[ 45  47 110 193 149]	47
[671 794 134 374 934 775 168]	794
[8215 7039 4535 2670]	7039
[6137 4600 1951 8193 7899]	4600
[696 663 493 920  80 301]	663
[3547 2446 7805 6230]	2446
---
[ -3 -11  36  18  20 -13  -7] -> -7

[-19  40 -13   2  14  15] -> 2

[ 48  -8 -18  -2  39  -1  41] -> -2

[-45  11  14  17] -> 14

[[ -6  18 -28  12]
 [ -5 -16 -38  19]] -> -16

[-13 -24  43 -47  48   6] -> -13

[-30  27  33  28  35] -> 28

[-41 -14 -29   0 -25 -16] -> -25
---
[[  2   0   3 -21  15  -4]
 [ -6  -3   5 -24   2 -15]
 [-19  -9  -7 -18  42  14]
 [ -7  -2  15 -22  12 -14]
 [-12 -11   3 -11   8 -21]
 [  1   3   5 -22   9  -9]
 [ -6 -11  -2 -11   7 -16]
 [ 16   4 -18   0  10  -6]
 [  2   2   5 -21  15  -4]
 [  4  -2 -17  -9  25   7]
 [ 15   1 -19   0   6  -7]
 [ 16   4 -18   0  10  -7]] -> -7

[[-36 -25   0   7 -24  -9]
 [  4   0   3   0  -2  25]
 [-13   9   5   3  18  -3]
 [  4   3   2   1  21  -7]
 [ -3   2  -2  20  12  -5]
 [ -6   7  -1  -4  22  -7]
 [ -5  14   6   4   8  -2]
 [  6  -3   0   0 -13   2]
 [  0   5 -12   3  -8   5]
 [-44   1  27  -2  -3 -12]
 [  5   6  -3   4  23 -15]] -> -12

[[ 35  21   5  10   7  10  12 -17  -7   8 -14 -20  10   6]
 [-26 -12  -8 -16   3 -10 -14  23  17  -3  10  23 -13  -9]
 [ 16 -12 -12 -29 -20  -2  -7  -6   0   7 -11  -6   4   8]
 [-28 -12 -16   4  23 -27 -39 -29 -18 -13  17  21   2   1]
 [ 27   2 -12   1  21 -30 -30 -29 -26  -2 -13  10   6   6]
 [ -9  -9   1 -22 -38  16  20   8  24   2   9  10  -5  -1]
 [ -7  -8 -17 -26 -31  -5  -5 -10  -1   7   3  -4  10  10]
 [ 21  -6  -8  22  20 -22 -33 -29   2   6 -33  -8  -8  14]
 [-27   9 -10  19 -23 -12  -7 -21  -5   7  18  21  30  37]] -> 14

[[  3   5   5   9   7   7   9   7   0  10   8   6   9  10 -17]
 [ 11  -7  12 -14  -4  -5   5  -4   0 -14 -13  42 -11  -7  -8]
 [  3  -4   4 -13  -9  -7  -3  -8  -3 -14 -15  28 -12  -9   2]
 [ 10   4   9  12   8  12  14  12  -1   7  12  -6  10  11 -20]
 [ -5  -7  -5   2  -4   5  -3   7   0   3   3 -38   1   5  20]
 [ -8  -8  -9 -12  -8  -7 -13  -9   1 -10 -13 -10 -10 -10  26]] -> 20

[[ -1  10  -5 -12 -12  11  11]
 [  8  13   7  -4 -20  14   1]
 [  5  -1   8   0  -5   6 -42]
 [ 12  12  15   1 -21  12 -10]
 [  2  12  -2 -10 -15  13   8]
 [  7  13   5  -6 -19  14   3]
 [-12 -19 -15  13  34 -26  36]] -> 3

[[-27  23 -26 -25 -32  10]
 [-28  12 -28 -34 -34   8]
 [-28  19 -28 -32 -35  10]
 [-32  17 -32 -42 -42  12]
 [ -2 -15  -2  16   7 -20]
 [  1 -24   1  13   9 -22]
 [  0 -28   2  23  11 -28]
 [  0 -28   1  12   7 -23]
 [ -5 -18  -5   3   1 -17]
 [-22   9 -22 -19 -25   2]
 [  4 -28   3  14  12 -24]] -> 2

[[-12  22  -5  20 -23  13  21]
 [ -1 -13 -25  16  26  -5  23]
 [ -4   5 -33  22  27   2  -5]
 [ 15  -1   2 -28   9 -28  -8]
 [ -2  -8   2  38  24   1   3]
 [ 18   5   2 -19  17   7 -11]
 [  3  17  32 -31   1   8   0]
 [  6  19  23  37  20 -30 -24]
 [ 31  -9 -17 -34 -18   8  -3]
 [ 20  17   4 -18   4 -17  -8]] -> -3
---
[[-13   0   0   1  14]
 [-26  -7  -4  -6  21]
 [ 42  -7 -12  -2 -18]] Out: 1

[[ 23  30   9   1  27   9 -19]
 [ -8   5 -33 -20   1  33  21]
 [-36 -31 -48 -21 -32  22  43]] Out: 1

[[-43   0 -30  45]
 [ 48  41 -10 -23]
 [ 49   2  39 -40]] Out: 45

[ 10  28  41 -24 -25  -9] Out: -24

[[-20  18 -29 -11]
 [ 18  45 -46  -9]] Out: -11

[-43 -12 -17  18] Out: 18

[-38 -31 -46 -12] Out: -12

[45 20 24 41  3  6 45] Out: 41
---
[[-11 -29   5  12 -16   9 -48   1  20 -16]
 [  2   3   2 -14  21  -8  -8  -1  13 -10]
 [  0   5  11   3  -9   0   4   0   7  -1]
 [ -1  -9   1  10  20  -5  14   2  14 -26]
 [  1  -5  -3   6  14   3   3   4  13 -24]
 [ -1  -8  -3   8  20  -5  19   1  16 -27]
 [  3  -3   0   9   7  -7  12  -1   8   3]
 [ 13   4 -14   0  -5   7  -6  12   5 -10]] Answer: -16

[[  8  -2   5   0   9  -3  -8  -3   1  -3   0]
 [  4  -4   3   8  12  -7   2 -14   5  -4   1]
 [ -1  -8   2  -6   9   5   6 -11   4  -8   0]
 [  2  23   6 -14  25 -12 -31 -38   2   6 -12]
 [  4  -1  -6  -7   2   0  -1   2  -1   7  -5]] Answer: 0

[[  9  13   1   4   1   4  -3   6   0 -10]
 [ -4   2   1  -5  -2  -3   2  -4  -2   1]
 [  5  -4   0   9  -2   1  -5   6   0  -3]
 [  7  18   5   1   3   3  -5   4   2 -11]
 [  1  -1  -1   1   1   6  -2   6  -1  -6]
 [ 24  44  -3   7  17  40  29  33  -8  11]
 [ -2   0  -5   8  -2   7   0  15  -2  -9]
 [ -9   4 -11 -30 -15 -24  -4 -26 -13  -9]
 [  0   1  -2   3   2   5  -4   7   0  -7]] Answer: -10

[[-11 -36  18  25 -17 -37 -13 -26 -37 -26   3]
 [  7  -5  -5  -2  -7  -6  -6  -5   1  -5 -10]
 [ -1   1   0  -2   2   3   1  -1  -5   3   5]
 [ -1   2  -1   0   0  -1   1   1  -7   2  -1]
 [ 23  -9  43  44 -20 -15   2  19  18  28 -11]] Answer: 3

[[ 16  15  24   7  29  18 -11 -31  13   0  -6  14  22  17]
 [-16  33   0 -11  -1  34 -13  26   6  -9   4   0  14 -26]
 [ -4  -2 -21  10   3  -3  18   9  19  14 -27 -13 -14  18]
 [  7  -8  12  40 -10 -29   6  -9 -11  -2  21  10  20  11]
 [ -1 -18   0  12  -2   0  -5   0  27   3   4   4 -20 -11]
 [  0   7  41  -6   0   2   9  19  -6  -3  -7 -11  40  -4]
 [ 14 -17  18 -20  -5  -4  39  14 -19  15   3 -14  -2  -6]] Answer: 17

[[  0 -10 -15   4  36  -7   2  -3  -8  -7  -5 -33  22  -9   4 -17]
 [-20   0  -7   0   2   0  -1   0   0  15   0  23  21  17   4   0]
 [-12  -3  16   0  24  -5   2   4  -3 -13 -21 -31   0   0   0  -9]
 [ -2 -23   8   0  11   9   4   2   8  14   0  10  14  17  -4 -25]
 [  7   8  13  -6  16  25   0   3   2   2 -12  -8   2  20   7  -2]] Answer: -17

[[  7 -20  16   6  -5 -11]
 [-10  28 -22   5   6  15]
 [-17 -19 -10  -2 -35  -8]
 [-11 -32 -20 -43   6  17]
 [-15 -46   0 -26  -2   1]
 [ -2  39  -9  12  -9   9]
 [-11 -18 -11 -15 -43 -10]] Answer: -11

[[  5  -4   3   0  16  31   1 -18  15  -4  13  -3   0 -32]
 [  5  -7  20  12  36   7  10 -15  19   2   8  -1   3 -19]
 [  1   7   3  -5 -13  28  -3  -9  -1  -6  10 -15  -1 -38]
 [  2  -8  31  15  30  -8  12  -5  15   6   2  -2   2  -8]
 [ 10  -2 -28   4  21 -13   1 -10  11  -3   5  21   7  20]] Answer: -32

[[ -2  11 -11  -1  -5   4  -7   1   6   0]
 [ -2 -14  16   0   2  -9  12  -3  -8  -1]
 [  9  -2  -1  36   3  15   8  34  13   0]
 [ 11  -7   5   7  28  29 -12  11  20  13]
 [  7   4  -5  13  18  33 -15  16  29   9]
 [ -2 -10  10   5  -8 -18  18   1 -17  -5]
 [ 14  -1  -4  38   5  16   7  38  11   2]
 [  0   6  -5  10  12  29 -14  13  32   6]
 [  5   2  -4   1  13  17 -10   6  10   8]] Answer: 0
---
[9433, 1326, 1430, 3015] ans = 9433, 3015

[786, 677, 455, 190] ans = 786, 190

[[29, 34, -28, 6, -14],
 [18, 27, -24, 22, 22]] ans = 29, 22

[[59, 135, 67, 88],
 [52, 174, 111, 194],
 [117, 181, 106, 170]] ans = 59, 170

[9376, 4742, 2614, 1909] ans = 9376, 1909

[160, 175, 18, 192] ans = 160, 192

[4, 8, 5, 5, 7, 2, 2] ans = 4, 2

[[627, -579, -176, -25],
 [-112, -176, -437, 273]] ans = 627, 273

[[2814, 3058, 5649, 7830],
 [6397, 6721, 3947, 6906],
 [6664, 7517, 4627, 3124]] ans = 2814, 3124
